Below is a small trained network, with its code and all its weights. Each question gives an input and a class and asks what happens when units are switched off, that is, made to give their printed mean instead of their output.

import numpy as np


def w(rows, s, z=0):
    codes = np.array(rows[::2]) - 128.0
    scale = np.full(codes.shape[1], s)
    scale[-1] = z or s
    return codes * scale


def f(y):
    return np.maximum(y, 0)


def log_softmax(a):
    a = a - a.max(-1, keepdims=True)
    return a - np.log(np.exp(a).sum(-1, keepdims=True))


def net(x, mask):
    res = np.array(x, float).reshape(1, 4) / 4 @ E
    y = f(res @ A[0][:, :-1].T + A[0][:, -1])
    res = res + np.where(mask, y, B[0][:, -1]) @ B[0][:, :-1]
    return log_softmax(res[-1] @ U[:, :-1].T + U[:, -1])


A, B = {}, {}
E = w([
[88,171,9,171,208,255,46,42],'x0',
[244,165,56,158,242,50,99,181],'x1',
[253,130,236,116,87,204,9,142],'x2',
[43,249,233,228,147,72,73,125],'x3',
],0.0069)
A[0] = w([
[63,128,69,128,140,50,216,126,37],'n1',
[203,22,47,6,104,171,181,157,46],'n2',
[242,166,78,154,244,36,104,212,50],'n3',
[68,106,170,94,55,186,158,84,12],'n4',
[215,131,200,109,84,171,61,146,15],'n5',
[61,227,216,230,134,51,84,141,10],'n6',
[36,115,188,89,54,186,145,93,5],'n7',
[48,118,69,145,155,69,222,100,44],'n8',
[150,94,212,80,59,14,201,255,47],'n9',
],0.0069,0.0028)
B[0] = w([
[224,171,197,51,123,112,52,71,198],'n1',
[130,44,107,212,105,47,134,40,250],'n2',
[107,154,195,141,190,170,254,194,255],'n3',
[130,144,179,148,210,135,215,141,185],'n4',
[224,178,184,61,139,99,63,51,205],'n5',
[134,37,91,222,89,52,119,43,209],'n6',
[124,135,176,141,186,146,215,149,191],'n7',
[196,179,190,32,159,125,55,64,203],'n8',
[51,181,20,163,219,223,61,99,239],'n9',
],0.0078,0.0091)
U = w([
[186,157,190,47,127,101,59,106,110],'0',
[125,57,104,199,109,42,135,99,101],'1',
[118,146,184,131,152,161,247,161,120],'2',
[77,169,27,146,164,235,61,115,125],'3',
[112,129,114,100,92,113,114,168,248],'4',
[115,128,117,95,88,124,125,171,82],'5',
],0.013)

Each question gives the input, the list of numbers given to net, and the class t.
The units are the neurons (one row each of A and B). Each row of codes is followed by its name. A weight is (code - 128) times the scale printed after its matrix; where a second scale follows, it is the last column's (A, B and U).
mask holds one flag per neuron, in row order. A switched-off neuron (its flag False) gives its mean, the last column of its row in B, instead of its output. The means were averaged over made-up inputs and are rounded, as every weight is.
A unit's drop is (log p(t) with every unit on - log p(t) with that unit switched off) / (log p(t) with every unit on - log p(t) with every unit switched off).
The circuit of an input: a set's keep is (log p(t) with only the set's units on - log p(t) with every unit switched off) / (log p(t) with every unit on - log p(t) with every unit switched off). Starting from all 9 units, units are removed one at a time, each time the one whose removal leaves the highest keep (on an exact tie, the one counted first), for as long as the keep stays at least 0.8.
units of the circuit, in order: the units of the circuit, biggest drop first
unit that matters most: the unit with the biggest drop
top k neurons: the k neurons with the biggest drops, biggest first
drop of u: that unit's drop, to one decimal
input [-8,5,5,7], class 3: units of the circuit, in order -> (n9)
input [1,1,-1,0], class 4: top 3 neurons -> (n9; n3; n2)
input [0,-7,6,-1], class 2: top 2 neurons -> (n7; n4)
input [7,8,1,-3], class 2: top 2 neurons -> (n3; n9)
input [-8,-6,-8,-1], class 0: top 3 neurons -> (n1; n8; n3)
input [4,3,-2,-6], class 1: top 2 neurons -> (n2; n9)
input [8,2,6,8], class 1: top 2 neurons -> (n6; n9)
input [2,-5,-6,-7], class 1: top 3 neurons -> (n2; n5; n3)
input [8,6,-8,3], class 0: top 3 neurons -> (n8; n1; n9)
input [-4,-1,-1,2], class 3: top 2 neurons -> (n9; n2)
input [3,-3,3,-2], class 4: top 4 neurons -> (n9; n3; n8; n1)
input [0,6,-4,-5], class 2: top 2 neurons -> (n3; n6)
input [3,7,-3,-2], class 2: drop of n6 -> 0.0
input [2,1,-3,-8], class 1: drop of n2 -> 0.9
input [1,0,-4,3], class 0: unit that matters most -> n2
input [2,6,5,2], class 2: drop of n8 -> 0.2
